Below is a small trained network, with its code and all its weights. Each question gives an input and a class and asks what happens when units are switched off, that is, made to give their printed mean instead of their output.

import numpy as np


def w(rows, s, z=0):
    codes = np.array(rows[::2]) - 128.0
    scale = np.full(codes.shape[1], s)
    scale[-1] = z or s
    return codes * scale


def f(y):
    return y / 2 * (1 + np.tanh(0.7978845608 * (y + 0.044715 * y**3)))


def log_softmax(a):
    a = a - a.max(-1, keepdims=True)
    return a - np.log(np.exp(a).sum(-1, keepdims=True))


def net(x, mask):
    res = np.array(x, float).reshape(1, 6) / 4 @ E
    y = f(res @ A[0][:, :-1].T + A[0][:, -1])
    res = res + np.where(mask, y, B[0][:, -1]) @ B[0][:, :-1]
    return log_softmax(res[-1] @ U[:, :-1].T + U[:, -1])


A, B = {}, {}
E = w([
[129,128,127,128,129],'x0',
[149,122,239,142,175],'x1',
[246,77,98,109,129],'x2',
[163,187,138,216,30],'x3',
[114,48,171,131,34],'x4',
[156,171,180,8,62],'x5',
],0.011)
A[0] = w([
[156,32,150,134,79,135],'n1',
[119,160,147,8,126,58],'n2',
[202,150,115,174,78,146],'n3',
[14,183,195,131,145,155],'n4',
[150,201,128,137,173,92],'n5',
[219,109,188,143,166,86],'n6',
[183,248,133,79,163,142],'n7',
[138,126,101,236,142,143],'n8',
[215,50,106,84,176,140],'n9',
[227,122,128,128,154,110],'n10',
[79,45,98,108,181,127],'n11',
[113,199,161,204,86,157],'n12',
[185,193,101,98,185,94],'n13',
[107,67,148,95,58,120],'n14',
[62,102,132,68,168,68],'n15',
[160,182,152,86,75,126],'n16',
[187,99,39,114,111,71],'n17',
[139,56,121,88,150,51],'n18',
[116,100,50,171,113,131],'n19',
[175,179,76,104,174,167],'n20',
[10,123,143,87,149,86],'n21',
[170,208,194,82,88,130],'n22',
[112,82,106,185,178,54],'n23',
[146,217,149,170,57,5],'n24',
[114,67,179,136,101,128],'n25',
[118,115,21,113,90,119],'n26',
[54,49,152,120,60,91],'n27',
[124,160,89,37,59,40],'n28',
[155,124,222,168,178,199],'n29',
],0.011,0.0022)
B[0] = w([
[97,219,174,161,147,192],'n1',
[129,50,140,152,134,254],'n2',
[221,123,118,79,124,197],'n3',
[123,129,63,155,18,251],'n4',
[100,202,187,138,152,181],'n5',
[65,143,22,92,93,197],'n6',
[96,133,178,167,151,240],'n7',
[122,44,161,149,143,212],'n8',
[185,162,79,141,34,234],'n9',
[105,139,111,172,75,193],'n10',
[182,93,122,116,172,210],'n11',
[213,129,93,76,127,218],'n12',
[127,160,175,174,174,204],'n13',
[118,167,177,198,168,197],'n14',
[233,136,149,112,161,211],'n15',
[94,68,139,143,132,210],'n16',
[85,150,122,119,66,194],'n17',
[200,129,122,147,139,184],'n18',
[107,85,165,95,161,183],'n19',
[116,150,135,146,122,200],'n20',
[206,173,98,129,22,219],'n21',
[106,58,133,145,134,244],'n22',
[105,63,160,186,146,187],'n23',
[211,134,148,99,148,214],'n24',
[90,170,172,121,177,179],'n25',
[46,169,77,51,151,195],'n26',
[115,187,142,140,171,212],'n27',
[87,62,149,136,162,221],'n28',
[32,115,80,2,134,220],'n29',
],0.009,0.011)
U = w([
[104,3,150,178,146,103],'0',
[142,151,74,176,41,215],'1',
[228,123,131,92,154,44],'2',
[89,208,174,202,183,46],'3',
[46,112,84,36,139,252],'4',
],0.016,0.0016)

Each question gives the input, the list of numbers given to net, and the class t.
The units are the neurons (one row each of A and B). Each row of codes is followed by its name. A weight is (code - 128) times the scale printed after its matrix; where a second scale follows, it is the last column's (A, B and U).
mask holds one flag per neuron, in row order. A switched-off neuron (its flag False) gives its mean, the last column of its row in B, instead of its output. The means were averaged over made-up inputs and are rounded, as every weight is.
A unit's drop is (log p(t) with every unit on - log p(t) with that unit switched off) / (log p(t) with every unit on - log p(t) with every unit switched off).
The circuit of an input: a set's keep is (log p(t) with only the set's units on - log p(t) with every unit switched off) / (log p(t) with every unit on - log p(t) with every unit switched off). Starting from the 12 units with the biggest drops (on a tie, the unit counted first), units are removed one at a time, each time the one whose removal leaves the highest keep (on an exact tie, the one counted first), for as long as the keep stays at least 0.8.
circuit, biggest first: the units of the circuit, biggest drop first
most important unit: the unit with the biggest drop
k most important neurons: the k neurons with the biggest drops, biggest first
drop of u: that unit's drop, to one decimal
input [2,-7,-4,1,2,2], class 4: most important unit : n26
input [8,-4,5,-6,8,4], class 3: circuit, biggest first : (n1; n14)
input [-4,8,4,5,8,3], class 3: 3 most important neurons : (n1; n14; n25)
input [8,5,4,-2,-6,4], class 3: 2 most important neurons : (n13; n7)
input [-7,4,-5,8,-5,-3], class 2: 2 most important neurons : (n12; n24)
input [-5,-5,2,0,-4,2], class 4: 4 most important neurons : (n26; n14; n1; n27)
input [-2,8,8,-5,-6,3], class 1: circuit, biggest first : (n9; n6)
input [-6,6,-4,-6,-6,6], class 0: 3 most important neurons : (n2; n7; n22)
input [-8,8,-7,4,-2,-2], class 4: 2 most important neurons : (n29; n9)
input [7,8,-5,1,-1,8], class 0: 2 most important neurons : (n22; n2)
input [0,4,-8,-5,4,-7], class 1: 2 most important neurons : (n21; n4)
input [2,0,6,-7,-8,-3], class 3: 2 most important neurons : (n13; n4)
input [4,-1,-6,-1,8,1], class 3: 2 most important neurons : (n27; n14)
input [6,0,-6,-8,1,6], class 2: circuit, biggest first : (n15)
input [-2,2,-6,8,2,0], class 2: circuit, biggest first : (n24; n12)
input [0,8,1,3,-7,-2], class 4: 2 most important neurons : (n29; n6)
input [-7,-7,-5,4,-1,3], class 4: 2 most important neurons : (n26; n9)
input [7,8,4,-4,0,6], class 4: 2 most important neurons : (n6; n29)
input [-5,1,-4,3,-3,0], class 1: 2 most important neurons : (n4; n15)
input [-4,-5,3,7,5,6], class 2: 2 most important neurons : (n3; n24)
input [-5,-7,4,3,6,8], class 0: circuit, biggest first : (n28)
input [7,-5,-6,-5,6,5], class 1: drop of n13 : 0.1
input [-8,-7,0,7,-4,-3], class 2: drop of n3 : 0.1
input [5,-5,-4,4,-4,1], class 4: drop of n16 : 0.0
input [-2,-3,0,-6,0,7], class 0: drop of n2 : 0.2
